Here is a tiny trained network, its code and every weight. The questions are about switching its units off for an input and a class, where a switched-off unit gives its printed mean instead of its output.

import numpy as np


def w(rows, s, z=0):
    codes = np.array(rows[::2]) - 128.0
    scale = np.full(codes.shape[1], s)
    scale[-1] = z or s
    return codes * scale


def norm(h):
    return h / np.sqrt((h * h).mean(-1, keepdims=True) + 1e-5)


def f(y):
    return np.maximum(y, 0)


def log_softmax(a):
    a = a - a.max(-1, keepdims=True)
    return a - np.log(np.exp(a).sum(-1, keepdims=True))


def net(x, mask):
    res = np.array(x, float).reshape(1, 3) / 4 @ E
    u = 0
    for l in range(4):
        y = f(norm(res) @ A[l][:, :-1].T + A[l][:, -1])
        res = res + np.where(mask[u : u + 4], y, B[l][:, -1]) @ B[l][:, :-1]
        u += 4
    return log_softmax(norm(res)[-1] @ U[:, :-1].T + U[:, -1])


A, B = {}, {}
E = w([
[128,130,125],'x0',
[119,9,75],'x1',
[254,127,132],'x2',
],0.0098)
A[0] = w([
[219,143,180,73],'L0N0',
[102,68,64,254],'L0N1',
[249,71,80,8],'L0N2',
[143,148,152,86],'L0N3',
],0.015,0.004)
B[0] = w([
[128,179,16,220],'L0N0',
[159,112,69,255],'L0N1',
[172,122,248,242],'L0N2',
[96,226,139,153],'L0N3',
],0.012,0.0074)
A[1] = w([
[25,197,152,13],'L1N0',
[2,102,157,144],'L1N1',
[107,131,119,2],'L1N2',
[44,104,175,185],'L1N3',
],0.0083,0.003)
B[1] = w([
[111,144,194,252],'L1N0',
[222,154,86,247],'L1N1',
[2,140,122,128],'L1N2',
[220,163,87,215],'L1N3',
],0.0073,0.0031)
A[2] = w([
[203,114,34,91],'L2N0',
[254,126,94,19],'L2N1',
[134,159,99,3],'L2N2',
[114,28,121,84],'L2N3',
],0.008,0.0023)
B[2] = w([
[25,157,181,253],'L2N0',
[22,133,165,239],'L2N1',
[180,97,178,145],'L2N2',
[174,255,44,185],'L2N3',
],0.0069,0.004)
A[3] = w([
[26,185,184,12],'L3N0',
[137,163,247,211],'L3N1',
[74,63,90,4],'L3N2',
[47,185,155,32],'L3N3',
],0.011,0.0028)
B[3] = w([
[55,28,220,191],'L3N0',
[60,85,55,255],'L3N1',
[102,128,79,164],'L3N2',
[111,23,254,193],'L3N3',
],0.0097,0.0063)
U = w([
[40,103,201,4],'0',
[114,82,1,35],'1',
[170,233,114,252],'2',
[230,61,156,202],'3',
],0.025,0.0024)

Each question gives the input, the list of numbers given to net, and the class t.
The units are the neurons (one row each of A and B). Each row of codes is followed by its name. A weight is (code - 128) times the scale printed after its matrix; where a second scale follows, it is the last column's (A, B and U).
mask holds one flag per neuron, layer by layer. A switched-off neuron (its flag False) gives its mean, the last column of its row in B, instead of its output. The means were averaged over made-up inputs and are rounded, as every weight is.
A unit's drop is (log p(t) with every unit on - log p(t) with that unit switched off) / (log p(t) with every unit on - log p(t) with every unit switched off).
The circuit of an input: a set's keep is (log p(t) with only the set's units on - log p(t) with every unit switched off) / (log p(t) with every unit on - log p(t) with every unit switched off). Starting from the 12 units with the biggest drops (on a tie, the unit counted first), units are removed one at a time, each time the one whose removal leaves the highest keep (on an exact tie, the one counted first), for as long as the keep stays at least 0.8.
circuit, biggest first: the units of the circuit, biggest drop first
k most important neurons: the k neurons with the biggest drops, biggest first
k most important neurons of layer l: the k neurons of layer l with the biggest drops, biggest first
drop of u: that unit's drop, to one decimal
input [1,2,-3], class 1: circuit, biggest first : [L0N1]
input [1,1,-7], class 1: 3 most important neurons : [L0N2 L0N1 L2N1]
input [0,8,1], class 3: 4 most important neurons : [L0N2 L0N0 L3N1 L0N3]
input [4,1,-4], class 1: 2 most important neurons : [L0N2 L0N1]
input [1,1,-6], class 1: 3 most important neurons : [L0N2 L0N1 L2N1]
input [-8,0,5], class 2: 2 most important neurons : [L0N0 L3N3]
input [7,0,8], class 2: 2 most important neurons : [L0N0 L3N3]
input [-3,2,-6], class 1: 2 most important neurons : [L0N2 L0N1]
input [2,-5,0], class 0: 2 most important neurons : [L0N1 L1N1]
input [0,1,-6], class 1: 2 most important neurons : [L0N2 L0N1]
input [0,2,1], class 3: 3 most important neurons of layer 0 : [L0N2 L0N0 L0N1]
input [4,1,-7], class 1: 3 most important neurons : [L0N2 L0N1 L2N1]
input [-8,2,-4], class 1: drop of L0N2 : 0.4
input [-5,-2,8], class 2: circuit, biggest first : [L0N0]
input [-6,3,-6], class 1: drop of L1N3 : 0.0
input [-1,6,1], class 3: drop of L0N0 : 1.3
input [4,8,2], class 3: drop of L0N0 : 0.3
